Below is a small trained network, with its code and all its weights. Each question gives an input and a class and asks what happens when units are switched off, that is, made to give their printed mean instead of their output.

import numpy as np


def w(rows, s, z=0):
    codes = np.array(rows[::2]) - 128.0
    scale = np.full(codes.shape[1], s)
    scale[-1] = z or s
    return codes * scale


def f(y):
    return y / 2 * (1 + np.tanh(0.7978845608 * (y + 0.044715 * y**3)))


def log_softmax(a):
    a = a - a.max(-1, keepdims=True)
    return a - np.log(np.exp(a).sum(-1, keepdims=True))


def net(x, mask):
    res = np.array(x, float).reshape(1, 4) / 4 @ E
    y = f(res @ A[0][:, :-1].T + A[0][:, -1])
    res = res + np.where(mask, y, B[0][:, -1]) @ B[0][:, :-1]
    return log_softmax(res[-1] @ U[:, :-1].T + U[:, -1])


A, B = {}, {}
E = w([
[117,183,117,163,61,62,116,217],'x0',
[109,137,2,136,88,196,212,159],'x1',
[26,42,106,209,167,94,101,142],'x2',
[192,80,93,206,78,162,46,109],'x3',
],0.0089)
A[0] = w([
[99,89,137,229,101,65,41,149,249],'neuron 0',
[181,209,159,84,97,121,149,154,151],'neuron 1',
[133,80,200,75,228,147,122,35,164],'neuron 2',
[149,107,57,200,46,140,97,158,161],'neuron 3',
[125,103,91,206,83,123,78,150,196],'neuron 4',
[126,53,167,109,215,160,83,46,170],'neuron 5',
[196,156,161,35,148,184,137,63,236],'neuron 6',
[102,91,232,136,185,59,70,102,170],'neuron 7',
[174,80,32,195,91,236,119,60,203],'neuron 8',
[212,220,144,62,72,150,137,134,146],'neuron 9',
[79,217,157,65,139,60,175,200,255],'neuron 10',
[76,139,72,86,151,161,254,150,200],'neuron 11',
[96,92,159,207,130,61,60,141,169],'neuron 12',
[32,118,34,147,145,161,209,170,182],'neuron 13',
],0.0076,0.0045)
B[0] = w([
[133,114,119,252,192,92,74,236,255],'neuron 0',
[135,198,187,56,94,66,152,151,194],'neuron 1',
[81,88,174,166,63,120,102,63,229],'neuron 2',
[160,137,49,188,74,196,142,189,206],'neuron 3',
[130,127,82,212,125,152,136,219,203],'neuron 4',
[103,44,151,182,87,126,74,72,217],'neuron 5',
[166,132,181,90,40,123,89,62,232],'neuron 6',
[105,79,221,133,186,68,37,132,246],'neuron 7',
[226,88,78,120,143,233,97,132,232],'neuron 8',
[208,193,179,25,100,110,124,134,217],'neuron 9',
[58,174,139,169,85,2,158,144,245],'neuron 10',
[64,107,113,29,174,127,230,54,219],'neuron 11',
[128,90,146,181,197,92,62,190,222],'neuron 12',
[66,84,55,91,202,157,239,117,217],'neuron 13',
],0.0082,0.0099)
U = w([
[121,89,83,77,192,192,172,101,214],'0',
[187,179,154,69,123,155,106,108,53],'1',
[177,158,88,121,89,182,108,147,5],'2',
[110,75,168,148,72,131,88,21,184],'3',
[135,254,192,81,81,60,134,132,164],'4',
[29,145,91,108,158,88,196,119,122],'5',
[143,134,59,210,122,155,114,199,165],'6',
[104,99,178,172,238,73,69,170,77],'7',
],0.0088,0.0021)

Each question gives the input, the list of numbers given to net, and the class t.
The units are the neurons (one row each of A and B). Each row of codes is followed by its name. A weight is (code - 128) times the scale printed after its matrix; where a second scale follows, it is the last column's (A, B and U).
mask holds one flag per neuron, in row order. A switched-off neuron (its flag False) gives its mean, the last column of its row in B, instead of its output. The means were averaged over made-up inputs and are rounded, as every weight is.
A unit's drop is (log p(t) with every unit on - log p(t) with that unit switched off) / (log p(t) with every unit on - log p(t) with every unit switched off).
The circuit of an input: a set's keep is (log p(t) with only the set's units on - log p(t) with every unit switched off) / (log p(t) with every unit on - log p(t) with every unit switched off). Starting from the 12 units with the biggest drops (on a tie, the unit counted first), units are removed one at a time, each time the one whose removal leaves the highest keep (on an exact tie, the one counted first), for as long as the keep stays at least 0.8.
circuit, biggest first: the units of the circuit, biggest drop first
most important unit: the unit with the biggest drop
k most important neurons: the k neurons with the biggest drops, biggest first
drop when u is switched off: that unit's drop, to one decimal
input [3,3,-2,-4], class 5: circuit, biggest first	neuron 11
input [-2,-2,4,8], class 6: 3 most important neurons	neuron 3; neuron 8; neuron 4
input [1,1,8,2], class 6: circuit, biggest first	neuron 3; neuron 4
input [1,1,-5,4], class 1: circuit, biggest first	neuron 10; neuron 9
input [0,1,-6,3], class 1: 2 most important neurons	neuron 10; neuron 8
input [-6,6,-6,-2], class 1: 2 most important neurons	neuron 6; neuron 9
input [-5,-1,2,-7], class 3: 2 most important neurons	neuron 2; neuron 5
input [-8,8,-8,-6], class 4: 3 most important neurons	neuron 6; neuron 9; neuron 1
input [-4,-6,-6,-4], class 4: 2 most important neurons	neuron 1; neuron 9
input [-3,6,-6,-1], class 1: 3 most important neurons	neuron 9; neuron 6; neuron 8
input [3,6,-5,3], class 2: 3 most important neurons	neuron 3; neuron 8; neuron 7
input [7,4,-3,0], class 4: 2 most important neurons	neuron 9; neuron 1
input [1,-3,-7,5], class 4: 2 most important neurons	neuron 1; neuron 9
input [-6,2,8,-7], class 5: 2 most important neurons	neuron 8; neuron 13
input [-8,1,6,-1], class 3: most important unit	neuron 5
input [1,5,7,-5], class 5: drop when neuron 11 is switched off	0.0
input [5,-4,-5,5], class 4: drop when neuron 8 is switched off	0.1
input [-2,-6,-3,-2], class 3: drop when neuron 2 is switched off	0.2
